Here is a tiny trained network, its code and every weight. The questions are about switching its units off for an input and a class, where a switched-off unit gives its printed mean instead of its output.

import numpy as np


def w(rows, s, z=0):
    codes = np.array(rows[::2]) - 128.0
    scale = np.full(codes.shape[1], s)
    scale[-1] = z or s
    return codes * scale


def norm(h):
    return h / np.sqrt((h * h).mean(-1, keepdims=True) + 1e-5)


def f(y):
    return y / 2 * (1 + np.tanh(0.7978845608 * (y + 0.044715 * y**3)))


def log_softmax(a):
    a = a - a.max(-1, keepdims=True)
    return a - np.log(np.exp(a).sum(-1, keepdims=True))


def net(x, mask):
    res = np.array(x, float).reshape(1, 3) / 4 @ E
    u = 0
    for l in range(4):
        y = f(norm(res) @ A[l][:, :-1].T + A[l][:, -1])
        res = res + np.where(mask[u : u + 7], y, B[l][:, -1]) @ B[l][:, :-1]
        u += 7
    return log_softmax(norm(res)[-1] @ U[:, :-1].T + U[:, -1])


A, B = {}, {}
E = w([
[254,123,97,115],'x0',
[144,23,209,113],'x1',
[240,205,191,213],'x2',
],0.005)
A[0] = w([
[103,27,102,59,67],'L0N1',
[162,196,111,117,122],'L0N2',
[109,140,150,126,162],'L0N3',
[152,191,199,199,167],'L0N4',
[108,62,254,127,53],'L0N5',
[107,152,154,187,254],'L0N6',
[168,90,160,170,60],'L0N7',
],0.0094,0.0014)
B[0] = w([
[167,136,123,111,218],'L0N1',
[154,103,124,155,188],'L0N2',
[156,144,143,94,140],'L0N3',
[253,196,91,132,255],'L0N4',
[162,156,200,138,231],'L0N5',
[181,143,114,51,189],'L0N6',
[76,121,86,116,168],'L0N7',
],0.011,0.0043)
A[1] = w([
[133,195,246,166,252],'L1N1',
[140,184,241,178,247],'L1N2',
[123,113,54,116,166],'L1N3',
[75,147,91,2,153],'L1N4',
[26,177,88,58,168],'L1N5',
[219,121,29,115,175],'L1N6',
[188,25,146,109,170],'L1N7',
],0.0085,0.0035)
B[1] = w([
[164,53,181,35,210],'L1N1',
[175,74,206,50,208],'L1N2',
[60,147,115,163,158],'L1N3',
[91,245,255,241,175],'L1N4',
[182,113,250,170,172],'L1N5',
[62,181,110,84,254],'L1N6',
[121,159,38,132,179],'L1N7',
],0.0052,0.0074)
A[2] = w([
[150,149,57,80,253],'L2N1',
[236,182,55,167,45],'L2N2',
[144,88,169,147,138],'L2N3',
[233,42,151,138,109],'L2N4',
[48,1,158,72,131],'L2N5',
[107,104,132,127,85],'L2N6',
[23,102,144,103,46],'L2N7',
],0.0075,0.0026)
B[2] = w([
[104,108,63,137,254],'L2N1',
[151,255,139,59,255],'L2N2',
[164,125,133,108,139],'L2N3',
[80,139,68,148,207],'L2N4',
[242,122,103,73,148],'L2N5',
[137,131,105,114,105],'L2N6',
[136,138,183,67,122],'L2N7',
],0.0086,0.0042)
A[3] = w([
[144,142,101,128,87],'L3N1',
[62,155,77,121,134],'L3N2',
[88,127,58,88,169],'L3N3',
[190,142,110,179,253],'L3N4',
[124,118,106,127,101],'L3N5',
[161,162,138,104,206],'L3N6',
[216,12,99,133,60],'L3N7',
],0.011,0.0026)
B[3] = w([
[12,79,198,84,149],'L3N1',
[84,76,159,222,177],'L3N2',
[81,108,61,231,185],'L3N3',
[2,142,44,39,213],'L3N4',
[91,147,163,246,118],'L3N5',
[153,131,23,141,253],'L3N6',
[105,61,194,214,171],'L3N7',
],0.0058,0.005)
U = w([
[68,140,86,204,90],'0',
[136,42,74,154,64],'1',
[55,129,35,190,143],'2',
[205,89,184,59,153],'3',
[175,198,40,74,212],'4',
[71,81,125,120,13],'5',
[52,192,250,195,135],'6',
[120,95,137,194,3],'7',
],0.013,0.0061)

Each question gives the input, the list of numbers given to net, and the class t.
The units are the neurons (one row each of A and B). Each row of codes is followed by its name. A weight is (code - 128) times the scale printed after its matrix; where a second scale follows, it is the last column's (A, B and U).
mask holds one flag per neuron, layer by layer. A switched-off neuron (its flag False) gives its mean, the last column of its row in B, instead of its output. The means were averaged over made-up inputs and are rounded, as every weight is.
A unit's drop is (log p(t) with every unit on - log p(t) with that unit switched off) / (log p(t) with every unit on - log p(t) with every unit switched off).
The circuit of an input: a set's keep is (log p(t) with only the set's units on - log p(t) with every unit switched off) / (log p(t) with every unit on - log p(t) with every unit switched off). Starting from the 12 units with the biggest drops (on a tie, the unit counted first), units are removed one at a time, each time the one whose removal leaves the highest keep (on an exact tie, the one counted first), for as long as the keep stays at least 0.8.
circuit, biggest first: the units of the circuit, biggest drop first
unit that matters most: the unit with the biggest drop
k most important neurons: the k neurons with the biggest drops, biggest first
top k neurons in layer l: the k neurons of layer l with the biggest drops, biggest first
drop of u: that unit's drop, to one decimal
input [3,-5,-8], class 6: circuit, biggest first -> L1N4, L0N4
input [-6,5,8], class 4: top 3 neurons in layer 0 -> L0N4, L0N6, L0N7
input [-1,3,-6], class 6: circuit, biggest first -> L1N4
input [-5,-6,-8], class 6: circuit, biggest first -> L1N4, L1N5
input [3,-1,-6], class 6: top 4 neurons in layer 0 -> L0N4, L0N2, L0N6, L0N5
input [-3,-7,-2], class 6: circuit, biggest first -> L0N4, L1N5
input [5,-4,-1], class 0: 2 most important neurons -> L0N4, L0N5
input [0,-8,-1], class 0: 2 most important neurons -> L0N4, L0N2
input [2,-1,-1], class 2: 2 most important neurons -> L0N5, L0N4
input [4,7,-4], class 1: top 2 neurons in layer 1 -> L1N7, L1N5
input [8,1,0], class 2: 2 most important neurons -> L0N4, L0N5
input [4,5,-3], class 1: 3 most important neurons -> L0N4, L0N5, L2N2
input [-4,4,-8], class 3: 2 most important neurons -> L0N4, L2N5
input [-2,0,-6], class 6: circuit, biggest first -> L1N4
input [-1,1,-2], class 3: top 4 neurons in layer 0 -> L0N4, L0N2, L0N6, L0N5
input [2,-8,0], class 0: top 3 neurons in layer 0 -> L0N5, L0N4, L0N1
input [2,5,-6], class 1: top 4 neurons in layer 0 -> L0N4, L0N1, L0N5, L0N6
input [6,7,-6], class 2: 2 most important neurons -> L1N7, L0N1
input [2,-8,-1], class 0: top 2 neurons in layer 0 -> L0N4, L0N5
input [-4,4,3], class 3: circuit, biggest first -> L1N1
input [7,-7,-8], class 6: 2 most important neurons -> L0N4, L1N4
input [4,1,-5], class 2: top 2 neurons in layer 0 -> L0N1, L0N4
input [6,-6,-5], class 0: drop of L0N4 -> 0.2
input [7,4,-2], class 2: drop of L0N4 -> 0.2
input [5,7,-2], class 1: drop of L1N7 -> 0.3
input [-8,7,4], class 3: drop of L3N1 -> 0.0
input [3,-1,-3], class 2: unit that matters most -> L0N1
